Group, then class
[-0.26,0.02,0.25,1.06,0.22,-0.74,0.61,-0.48,0.51,-0.07,-0.65,1.58,0.01,2.75,0.18,-1.42,0.96,0.36,0.58,0.52,0.81,-0.61,-0.73,-0.12,0.63,0.21] => z12.E
[-1.46,-0.23,0.39,1.80,-0.25,-0.64,-0.78,1.54,-1.26,0.63,2.77,4.54,-2.35,1.66,0.76,-3.99,-0.67,1.07,-4.78,0.63,-0.48,-1.09,2.74,0.22,0.25,2.30] => z234.D
[-0.49,1.63,0.40,3.01,1.18,-0.04,1.34,-0.50,0.04,-0.05,-1.12,0.54,0.26,-0.09,-0.41,-1.16,1.79,-0.50,2.44,0.15,0.27,-0.54,0.17,-0.52,0.08,-0.44] => z12.M
[-0.27,-0.35,-0.13,-1.64,0.57,-0.39,0.41,-0.21,1.56,-0.22,-0.29,1.07,0.70,-1.45,-0.56,0.99,0.39,0.35,1.07,0.24,-1.27,-0.17,0.47,0.46,-0.62,-1.29] => z795.W
[-0.65,0.69,-0.22,2.24,0.52,0.27,0.55,-0.75,-0.41,-1.43,-2.08,0.85,-0.15,2.49,-1.36,-0.90,1.89,0.47,0.91,0.33,-0.31,-1.68,-0.94,-0.21,-0.61,-0.98] => z12.T
[0.43,-0.03,0.63,0.18,0.39,0.61,-0.14,-0.38,-0.07,-1.06,-2.89,-2.43,0.92,0.49,0.30,-0.98,-1.69,-0.07,1.56,0.27,2.43,0.37,-1.28,-0.70,0.69,-2.10] => z108.H
[-0.96,1.40,1.39,-3.04,0.28,-0.13,0.51,0.20,2.65,0.43,-0.41,-0.31,3.34,-3.61,-0.32,0.01,1.51,-0.22,1.80,0.06,-0.75,0.63,-0.04,0.84,-0.12,-1.36] => z795.L
[-0.40,0.32,-0.48,2.43,0.07,-0.25,0.60,-0.78,-0.83,-0.47,-1.12,0.51,-0.03,2.23,-0.23,-0.53,0.08,0.00,0.31,-0.03,0.00,-0.36,-0.03,-0.68,0.38,0.33] => z12.T
[-0.29,-0.70,-1.63,4.33,-0.37,-0.90,0.18,0.40,-0.32,-0.93,2.77,4.01,-2.98,3.49,-0.69,-3.35,-3.75,0.72,-2.88,0.66,2.42,-0.87,2.01,0.53,0.47,0.55] => z12.E
[-0.30,0.22,0.80,0.57,0.57,0.12,0.27,-0.40,0.09,-0.18,0.10,1.39,0.03,0.01,-0.22,-0.64,0.02,0.23,-1.94,-0.48,-1.36,-0.75,-0.33,-0.12,0.64,1.43] => z234.F
[-1.08,0.98,1.73,0.55,0.94,0.07,0.17,-1.03,-0.84,-0.09,-1.99,1.61,1.22,1.50,-0.08,-0.80,1.28,-0.28,0.10,-0.21,-1.76,-1.62,-1.06,-1.58,0.58,1.21] => z234.D
[0.47,0.82,1.27,2.63,0.68,-0.61,1.16,-1.16,0.15,-0.58,-1.58,1.45,1.16,1.94,-0.57,0.32,-0.93,0.40,-0.60,-0.76,-1.47,-1.43,-1.11,-0.14,-0.50,0.28] => z234.F
[-0.45,3.44,0.15,-0.06,0.49,0.14,0.51,-0.59,1.75,-0.61,0.74,0.08,0.36,-1.98,-0.51,0.97,0.88,0.67,1.01,0.31,-0.68,-0.52,0.09,0.07,-0.89,-1.60] => z795.J
[-0.30,0.73,0.15,-0.01,0.62,0.48,1.19,-1.14,-0.33,0.01,0.21,1.41,0.34,0.56,0.26,0.34,-0.13,0.20,-0.95,-0.71,-1.32,-0.97,-1.47,-0.12,-0.94,1.05] => z234.F
[0.70,0.20,1.03,0.13,0.33,0.60,-0.34,-0.84,-1.27,0.08,-2.26,-0.97,0.35,2.57,0.02,0.76,-1.40,-1.26,0.67,-0.55,1.53,-0.67,-1.12,-1.14,1.00,-1.56] => z108.Z
[-0.35,-0.11,-0.51,2.40,0.09,-0.83,-0.60,0.80,0.67,-0.25,-0.41,-0.40,-0.64,0.04,0.01,-2.69,-1.50,-0.35,-0.49,1.10,2.26,-0.65,0.05,0.12,1.09,-1.32] => z108.H
[-0.27,0.61,-1.06,1.70,0.47,-0.32,0.59,-0.14,0.01,-0.41,0.16,1.24,-0.80,-0.89,-1.08,-2.83,0.77,-0.29,1.56,0.52,1.58,0.41,0.69,-0.05,-0.02,-0.38] => z12.M
[0.67,0.67,0.24,0.07,0.01,0.13,0.46,-0.69,0.43,-0.57,-1.35,-1.51,1.39,0.13,-0.47,0.17,0.55,-0.82,2.78,0.33,2.54,0.88,-1.22,-0.70,0.70,-1.30] => z108.B
[1.25,-0.55,0.49,1.79,0.30,-0.26,-0.59,-0.03,0.32,-0.83,-1.06,-0.27,-0.35,2.26,-0.54,-1.22,-2.63,-0.47,-0.56,0.25,2.63,-0.43,-0.47,-0.06,0.57,-2.11] => z108.B
[0.61,0.12,1.08,1.71,0.27,-0.18,-0.11,-0.51,-0.32,-0.50,-1.83,-0.46,0.70,1.71,-0.12,-1.78,-1.06,-0.56,0.21,0.16,2.39,-0.74,-0.80,-0.59,1.05,-0.39] => z108.Z
[0.42,6.42,-0.53,1.70,0.35,-0.08,-0.51,0.01,0.47,-0.88,-2.30,-1.41,0.99,0.43,-0.67,-1.46,-1.49,-0.44,1.57,-0.16,2.05,-0.36,-0.89,0.23,0.23,-2.52] => z108.H
